Here is a tiny trained network, its code and every weight. The questions are about switching its units off for an input and a class, where a switched-off unit gives its printed mean instead of its output.

import numpy as np


def w(rows, s, z=0):
    codes = np.array(rows[::2]) - 128.0
    scale = np.full(codes.shape[1], s)
    scale[-1] = z or s
    return codes * scale


def f(y):
    return np.maximum(y, 0)


def log_softmax(a):
    a = a - a.max(-1, keepdims=True)
    return a - np.log(np.exp(a).sum(-1, keepdims=True))


def net(x, mask):
    res = np.array(x, float).reshape(1, 7) / 4 @ E
    y = f(res @ A[0][:, :-1].T + A[0][:, -1])
    res = res + np.where(mask, y, B[0][:, -1]) @ B[0][:, :-1]
    return log_softmax(res[-1] @ U[:, :-1].T + U[:, -1])


A, B = {}, {}
E = w([
[50,146,119,80,250,128],'x0',
[130,125,125,125,128,127],'x1',
[111,228,140,197,155,2],'x2',
[129,133,130,133,129,131],'x3',
[74,113,206,83,88,54],'x4',
[206,119,221,108,197,104],'x5',
[126,128,132,130,127,129],'x6',
],0.0093)
A[0] = w([
[214,138,169,110,160,123,157],'N1',
[95,147,123,157,115,64,191],'N2',
[49,156,113,91,219,157,116],'N3',
[147,38,127,44,147,146,43],'N4',
[184,123,170,115,166,130,28],'N5',
[174,90,207,102,204,109,52],'N6',
[102,54,150,99,93,216,27],'N7',
[214,150,140,158,11,126,3],'N8',
[49,89,222,87,75,99,252],'N9',
[31,146,95,143,97,155,22],'N10',
],0.011,0.0066)
B[0] = w([
[48,133,74,157,90,174,204],'N1',
[183,102,146,190,139,123,207],'N2',
[193,170,223,68,123,162,221],'N3',
[136,169,170,183,171,72,195],'N4',
[59,164,132,180,57,123,158],'N5',
[53,62,139,126,77,136,195],'N6',
[130,188,141,212,170,4,207],'N7',
[146,217,215,7,84,124,194],'N8',
[181,174,49,148,151,210,250],'N9',
[30,118,179,135,1,126,168],'N10',
],0.0084,0.011)
U = w([
[135,163,207,23,139,121,45],'0',
[126,158,162,217,176,12,11],'1',
[7,98,131,150,59,147,62],'2',
[153,122,114,138,144,163,237],'3',
[158,117,114,140,144,160,235],'4',
[150,124,105,133,144,156,225],'5',
[183,156,69,175,153,232,69],'6',
[132,53,35,67,168,96,73],'7',
],0.013,0.011)

Each question gives the input, the list of numbers given to net, and the class t.
The units are the neurons (one row each of A and B). Each row of codes is followed by its name. A weight is (code - 128) times the scale printed after its matrix; where a second scale follows, it is the last column's (A, B and U).
mask holds one flag per neuron, in row order. A switched-off neuron (its flag False) gives its mean, the last column of its row in B, instead of its output. The means were averaged over made-up inputs and are rounded, as every weight is.
A unit's drop is (log p(t) with every unit on - log p(t) with that unit switched off) / (log p(t) with every unit on - log p(t) with every unit switched off).
The circuit of an input: a set's keep is (log p(t) with only the set's units on - log p(t) with every unit switched off) / (log p(t) with every unit on - log p(t) with every unit switched off). Starting from all 10 units, units are removed one at a time, each time the one whose removal leaves the highest keep (on an exact tie, the one counted first), for as long as the keep stays at least 0.8.
circuit, biggest first: the units of the circuit, biggest drop first
k most important neurons: the k neurons with the biggest drops, biggest first
drop when u is switched off: that unit's drop, to one decimal
input [-6,3,-4,1,-6,7,-3], class 2: most important neuron => [N1]
input [-6,0,-7,0,-6,6,-2], class 1: 3 most important neurons => [N7; N4; N9]
input [4,4,-4,-5,6,3,0], class 6: 3 most important neurons => [N9; N8; N10]
input [-7,-4,2,-3,5,6,-8], class 3: 4 most important neurons => [N9; N3; N1; N10]
input [4,0,5,6,4,8,-3], class 2: circuit, biggest first => [N6; N1]
input [-7,-3,-5,-1,5,-6,8], class 3: 2 most important neurons => [N9; N3]
input [6,8,1,4,5,-6,-3], class 5: 3 most important neurons => [N9; N8; N3]
input [3,-2,4,-6,0,0,-7], class 3: 2 most important neurons => [N7; N4]
input [6,7,-4,-5,8,-7,3], class 6: 4 most important neurons => [N9; N8; N6; N3]
input [-7,-1,6,5,2,5,5], class 0: 2 most important neurons => [N8; N7]
input [5,-5,-5,-8,-3,8,-4], class 2: 2 most important neurons => [N6; N1]
input [-6,-1,6,-7,0,-4,7], class 3: 4 most important neurons => [N7; N4; N3; N2]
input [3,8,-1,5,7,4,-8], class 3: 2 most important neurons => [N9; N6]
input [-3,-1,-3,-4,6,7,-3], class 2: 3 most important neurons => [N6; N1; N5]
input [0,6,-2,-4,8,-6,0], class 6: 2 most important neurons => [N9; N6]
input [-5,3,3,-7,7,1,-2], class 4: circuit, biggest first => [N9]
input [8,-5,-6,2,-6,2,-3], class 0: 2 most important neurons => [N3; N9]
input [6,3,-8,1,-1,7,-5], class 1: circuit, biggest first => [N4; N7]
input [-4,6,-6,5,0,3,3], class 1: drop when N3 is switched off => 0.1
input [8,-5,-4,1,-7,7,0], class 0: circuit, biggest first => [N3]
input [-5,4,3,2,7,5,4], class 6: drop when N9 is switched off => 0.7
input [-1,-2,-6,2,1,-2,0], class 1: drop when N7 is switched off => 0.7
input [3,-8,1,6,5,5,-5], class 5: drop when N9 is switched off => 0.5
